Below is a small trained network, with its code and all its weights. Each question gives an input and a target symbol and asks what happens when units are switched off, that is, made to give their printed mean instead of their output.

import numpy as np


def w(rows, s, z=0):
    codes = np.array(rows[::2]) - 128.0
    scale = np.full(codes.shape[1], s)
    scale[-1] = z or s
    return codes * scale


def norm(h):
    return h / np.sqrt((h * h).mean(-1, keepdims=True) + 1e-5)


def softmax(a):
    e = np.exp(a - a.max(-1, keepdims=True))
    return e / e.sum(-1, keepdims=True)


def log_softmax(a):
    a = a - a.max(-1, keepdims=True)
    return a - np.log(np.exp(a).sum(-1, keepdims=True))


def net(x, mask):
    ids = ['ΘΛΣΩεζμξφ'.index(c) for c in x.split()]
    T = len(ids)
    res = E[ids] + P[:T]
    u = 0
    for l in range(3):
        r = norm(res)
        for j in range(2):
            rows = slice(2 * j, 2 * j + 2)
            q, k, v = (r @ M[l][rows].T for M in (Q, K, V))
            z = softmax(np.where(np.tri(T) > 0, q @ k.T / 2**0.5, -1e9)) @ v
            o = O[l][rows]
            res = res + np.where(mask[u + j], z, o[:, -1]) @ o[:, :-1]
        u += 2
    return log_softmax(norm(res)[-1] @ U[:, :-1].T + U[:, -1])


Q, K, V, O = {}, {}, {}, {}
E = w([
[87,72,76],'Θ',
[138,177,124],'Λ',
[198,105,133],'Σ',
[100,146,85],'Ω',
[113,67,92],'ε',
[104,140,107],'ζ',
[73,97,84],'μ',
[133,96,1],'ξ',
[104,125,122],'φ',
],0.019)
P = w([
[199,173,255],'0',
[170,184,52],'1',
[150,78,129],'2',
[161,114,102],'3',
[145,149,87],'4',
[121,84,117],'5',
[124,129,90],'6',
[135,182,106],'7',
[107,137,202],'8',
[118,162,78],'9',
],0.0072)
Q[0] = w([
[177,182,154],'0.h0',
[194,128,107],'0.h0',
[31,255,201],'0.h1',
[147,173,65],'0.h1',
],0.0099)
K[0] = w([
[105,122,181],'0.h0',
[117,210,119],'0.h0',
[9,178,79],'0.h1',
[91,128,163],'0.h1',
],0.012)
V[0] = w([
[145,78,196],'0.h0',
[85,172,191],'0.h0',
[2,141,158],'0.h1',
[235,86,195],'0.h1',
],0.017)
O[0] = w([
[192,105,199,13],'0.h0',
[68,82,187,61],'0.h0',
[201,2,109,153],'0.h1',
[54,145,203,12],'0.h1',
],0.013,0.011)
Q[1] = w([
[70,249,102],'1.h0',
[137,158,147],'1.h0',
[137,196,76],'1.h1',
[28,74,60],'1.h1',
],0.016)
K[1] = w([
[103,250,78],'1.h0',
[150,119,150],'1.h0',
[98,135,194],'1.h1',
[102,45,193],'1.h1',
],0.018)
V[1] = w([
[64,214,128],'1.h0',
[152,83,141],'1.h0',
[5,140,52],'1.h1',
[54,60,157],'1.h1',
],0.012)
O[1] = w([
[154,69,103,95],'1.h0',
[114,172,126,103],'1.h0',
[9,74,118,252],'1.h1',
[104,53,111,237],'1.h1',
],0.015,0.004)
Q[2] = w([
[96,144,202],'2.h0',
[191,82,254],'2.h0',
[164,162,80],'2.h1',
[251,108,226],'2.h1',
],0.019)
K[2] = w([
[169,95,113],'2.h0',
[162,131,26],'2.h0',
[109,101,214],'2.h1',
[149,5,52],'2.h1',
],0.023)
V[2] = w([
[118,206,17],'2.h0',
[78,185,174],'2.h0',
[171,4,99],'2.h1',
[34,103,91],'2.h1',
],0.032)
O[2] = w([
[152,126,52,69],'2.h0',
[73,67,101,147],'2.h0',
[155,254,92,159],'2.h1',
[69,160,85,253],'2.h1',
],0.034,0.011)
U = w([
[250,75,151,86],'Θ',
[96,89,159,255],'Λ',
[126,90,135,166],'Σ',
[52,197,70,99],'Ω',
[138,74,180,49],'ε',
[76,207,212,30],'ζ',
[210,203,157,184],'μ',
[149,63,50,159],'ξ',
[108,161,236,57],'φ',
],0.018,0.005)

Each question gives the input, a string of symbols that net reads in full, and the target symbol t.
The units are the heads (2 rows each of Q, K, V and O). Each row of codes is followed by its name. A weight is (code - 128) times the scale printed after its matrix; where a second scale follows, it is the last column's (O and U).
mask holds one flag per head, layer by layer. A switched-off head (its flag False) gives its mean, the last column of its rows in O, instead of its output. The means were averaged over made-up inputs and are rounded, as every weight is.
A unit's drop is (log p(t) with every unit on - log p(t) with that unit switched off) / (log p(t) with every unit on - log p(t) with every unit switched off).
The circuit of an input: a set's keep is (log p(t) with only the set's units on - log p(t) with every unit switched off) / (log p(t) with every unit on - log p(t) with every unit switched off). Starting from all 6 units, units are removed one at a time, each time the one whose removal leaves the highest keep (on an exact tie, the one counted first), for as long as the keep stays at least 0.8.
units of the circuit, in order: the units of the circuit, biggest drop first
most important unit: the unit with the biggest drop
heads that matter: for each layer, one digit per head in row order, 1 if its drop is at least 0.15 and else 0, layers parted by /
drop of u: that unit's drop, to one decimal
input ξ Ω Ω μ Ω μ Ω Ω ξ φ, target ξ: units of the circuit, in order	2.h0, 0.h1
input Θ Σ Λ μ Σ Ω Ω Ω φ, target Λ: units of the circuit, in order	2.h1, 1.h1
input ξ ξ ε μ, target ξ: heads that matter	11 / 00 / 11
input ξ Ω Ω Ω Λ μ ξ Θ, target ξ: units of the circuit, in order	2.h0, 0.h1
input Ω μ Σ, target Λ: units of the circuit, in order	0.h1, 2.h1
input ζ ξ μ, target ζ: units of the circuit, in order	0.h0, 2.h0
input Θ ε Θ Ω Ω ξ Ω Ω ξ ξ, target Θ: heads that matter	10 / 11 / 01
input Ω Σ Ω Θ, target Λ: heads that matter	01 / 00 / 01
input Λ Ω Θ ζ, target Λ: most important unit	0.h1
input Λ ξ Ω ε ζ Ω μ, target Λ: heads that matter	11 / 00 / 10
input μ Θ ξ μ, target μ: heads that matter	01 / 00 / 00
input Θ Λ Ω μ ζ, target Θ: units of the circuit, in order	0.h0, 1.h1, 2.h1
input φ μ μ Ω Ω ξ μ ε μ, target φ: units of the circuit, in order	2.h0, 0.h0
input Θ Ω Ω ζ μ ξ ε φ, target Θ: most important unit	0.h0
input ζ Ω ξ Σ, target Λ: units of the circuit, in order	2.h1, 0.h1
input ξ ξ Ω ξ, target ξ: units of the circuit, in order	2.h0, 2.h1, 0.h1
input φ Ω Σ ζ Ω Θ Ω ξ Ω ε, target Λ: units of the circuit, in order	0.h1, 2.h1
input Λ μ Θ ζ μ Ω ε μ ε, target Λ: heads that matter	11 / 00 / 00
input φ μ μ Θ, target φ: heads that matter	11 / 00 / 10
input Λ Ω ξ ξ Ω, target Λ: heads that matter	11 / 00 / 10
input μ Ω Ω ε μ Λ Ω ζ, target μ: heads that matter	01 / 00 / 00
input ζ Ω ζ Ω Ω ξ Θ ξ Ω, target ζ: heads that matter	11 / 01 / 11
input Ω Θ μ ζ μ Ω ξ Σ Ω μ, target ξ: units of the circuit, in order	2.h0
input ξ ξ Σ Ω, target Λ: heads that matter	01 / 00 / 01
input ζ Ω Ω Ω, target ζ: drop of 0.h1	0.7
input ξ Ω Ω ξ Θ μ μ Ω Ω ζ, target ξ: drop of 0.h0	0.1
